Below are the code and all the weights of a small trained network. Each question names an input and a class and asks about switching units off, where a switched-off unit gives its printed mean instead of its output.

import numpy as np


def w(rows, s, z=0):
    codes = np.array(rows[::2]) - 128.0
    scale = np.full(codes.shape[1], s)
    scale[-1] = z or s
    return codes * scale


def norm(h):
    return h / np.sqrt((h * h).mean(-1, keepdims=True) + 1e-5)


def f(y):
    return y / 2 * (1 + np.tanh(0.7978845608 * (y + 0.044715 * y**3)))


def log_softmax(a):
    a = a - a.max(-1, keepdims=True)
    return a - np.log(np.exp(a).sum(-1, keepdims=True))


def net(x, mask):
    res = np.array(x, float).reshape(1, 4) / 4 @ E
    u = 0
    for l in range(2):
        y = f(norm(res) @ A[l][:, :-1].T + A[l][:, -1])
        res = res + np.where(mask[u : u + 7], y, B[l][:, -1]) @ B[l][:, :-1]
        u += 7
    return log_softmax(norm(res)[-1] @ U[:, :-1].T + U[:, -1])


A, B = {}, {}
E = w([
[149,174,128,67],'x0',
[165,177,248,152],'x1',
[108,82,178,122],'x2',
[129,126,124,128],'x3',
],0.0012)
A[0] = w([
[34,29,146,134,95],'L0N0',
[120,105,98,3,216],'L0N1',
[118,129,138,160,151],'L0N2',
[129,166,179,244,184],'L0N3',
[149,144,150,223,154],'L0N4',
[183,118,242,132,81],'L0N5',
[50,80,40,219,1],'L0N6',
],0.0034,0.00067)
B[0] = w([
[70,159,198,103,224],'L0N0',
[80,73,217,3,255],'L0N1',
[122,98,98,113,140],'L0N2',
[128,53,102,68,225],'L0N3',
[151,76,96,37,175],'L0N4',
[193,80,146,148,212],'L0N5',
[168,211,156,159,249],'L0N6',
],0.0026,0.00097)
A[1] = w([
[208,78,98,99,130],'L1N0',
[4,95,166,141,58],'L1N1',
[206,106,72,78,92],'L1N2',
[75,186,92,42,134],'L1N3',
[66,84,73,126,124],'L1N4',
[144,195,67,243,2],'L1N5',
[225,187,164,85,91],'L1N6',
],0.0041,0.0012)
B[1] = w([
[124,176,210,140,190],'L1N0',
[109,218,21,224,197],'L1N1',
[170,220,160,187,175],'L1N2',
[163,63,122,118,255],'L1N3',
[117,175,251,179,167],'L1N4',
[43,64,169,64,107],'L1N5',
[44,205,44,242,186],'L1N6',
],0.0033,0.0013)
U = w([
[2,30,86,51,208],'0',
[84,229,34,243,196],'1',
[242,183,206,174,141],'2',
[171,10,207,195,3],'3',
[241,127,18,20,49],'4',
],0.0089,0.0028)

Each question gives the input, the list of numbers given to net, and the class t.
The units are the neurons (one row each of A and B). Each row of codes is followed by its name. A weight is (code - 128) times the scale printed after its matrix; where a second scale follows, it is the last column's (A, B and U).
mask holds one flag per neuron, layer by layer. A switched-off neuron (its flag False) gives its mean, the last column of its row in B, instead of its output. The means were averaged over made-up inputs and are rounded, as every weight is.
A unit's drop is (log p(t) with every unit on - log p(t) with that unit switched off) / (log p(t) with every unit on - log p(t) with every unit switched off).
The circuit of an input: a set's keep is (log p(t) with only the set's units on - log p(t) with every unit switched off) / (log p(t) with every unit on - log p(t) with every unit switched off). Starting from the 12 units with the biggest drops (on a tie, the unit counted first), units are removed one at a time, each time the one whose removal leaves the highest keep (on an exact tie, the one counted first), for as long as the keep stays at least 0.8.
circuit, biggest first: the units of the circuit, biggest drop first
k most important neurons: the k neurons with the biggest drops, biggest first
k most important neurons of layer l: the k neurons of layer l with the biggest drops, biggest first
drop when u is switched off: that unit's drop, to one decimal
input [6,2,-8,-4], class 1: circuit, biggest first : L1N6
input [-8,-7,-8,7], class 0: 3 most important neurons : L1N5; L1N6; L1N1
input [-1,-7,2,-5], class 1: 3 most important neurons of layer 1 : L1N1; L1N4; L1N5
input [-3,-8,-6,5], class 0: 4 most important neurons of layer 1 : L1N5; L1N6; L1N1; L1N4
input [1,0,-4,4], class 4: 2 most important neurons : L0N5; L1N1
input [0,-2,-8,0], class 0: 2 most important neurons of layer 1 : L1N5; L1N1
input [-7,-1,0,3], class 0: 2 most important neurons : L0N1; L0N6
input [-5,-3,-8,-1], class 0: circuit, biggest first : L1N5; L1N1
input [-3,-4,-8,3], class 0: 2 most important neurons : L1N5; L1N1
input [-4,1,-4,0], class 2: 2 most important neurons : L0N4; L0N3
input [-8,-5,3,-3], class 1: 2 most important neurons : L1N1; L0N0
input [-5,1,-2,-1], class 2: 2 most important neurons : L0N3; L0N4
input [-4,0,3,8], class 1: 2 most important neurons : L1N1; L0N0
input [-5,-1,-6,-2], class 0: circuit, biggest first : L1N5
input [-2,-1,-7,-3], class 0: drop when L1N1 is switched off : 0.2
input [-2,-4,3,7], class 1: drop when L1N1 is switched off : 2.2
input [-3,-6,-8,-7], class 0: drop when L1N6 is switched off : 0.1
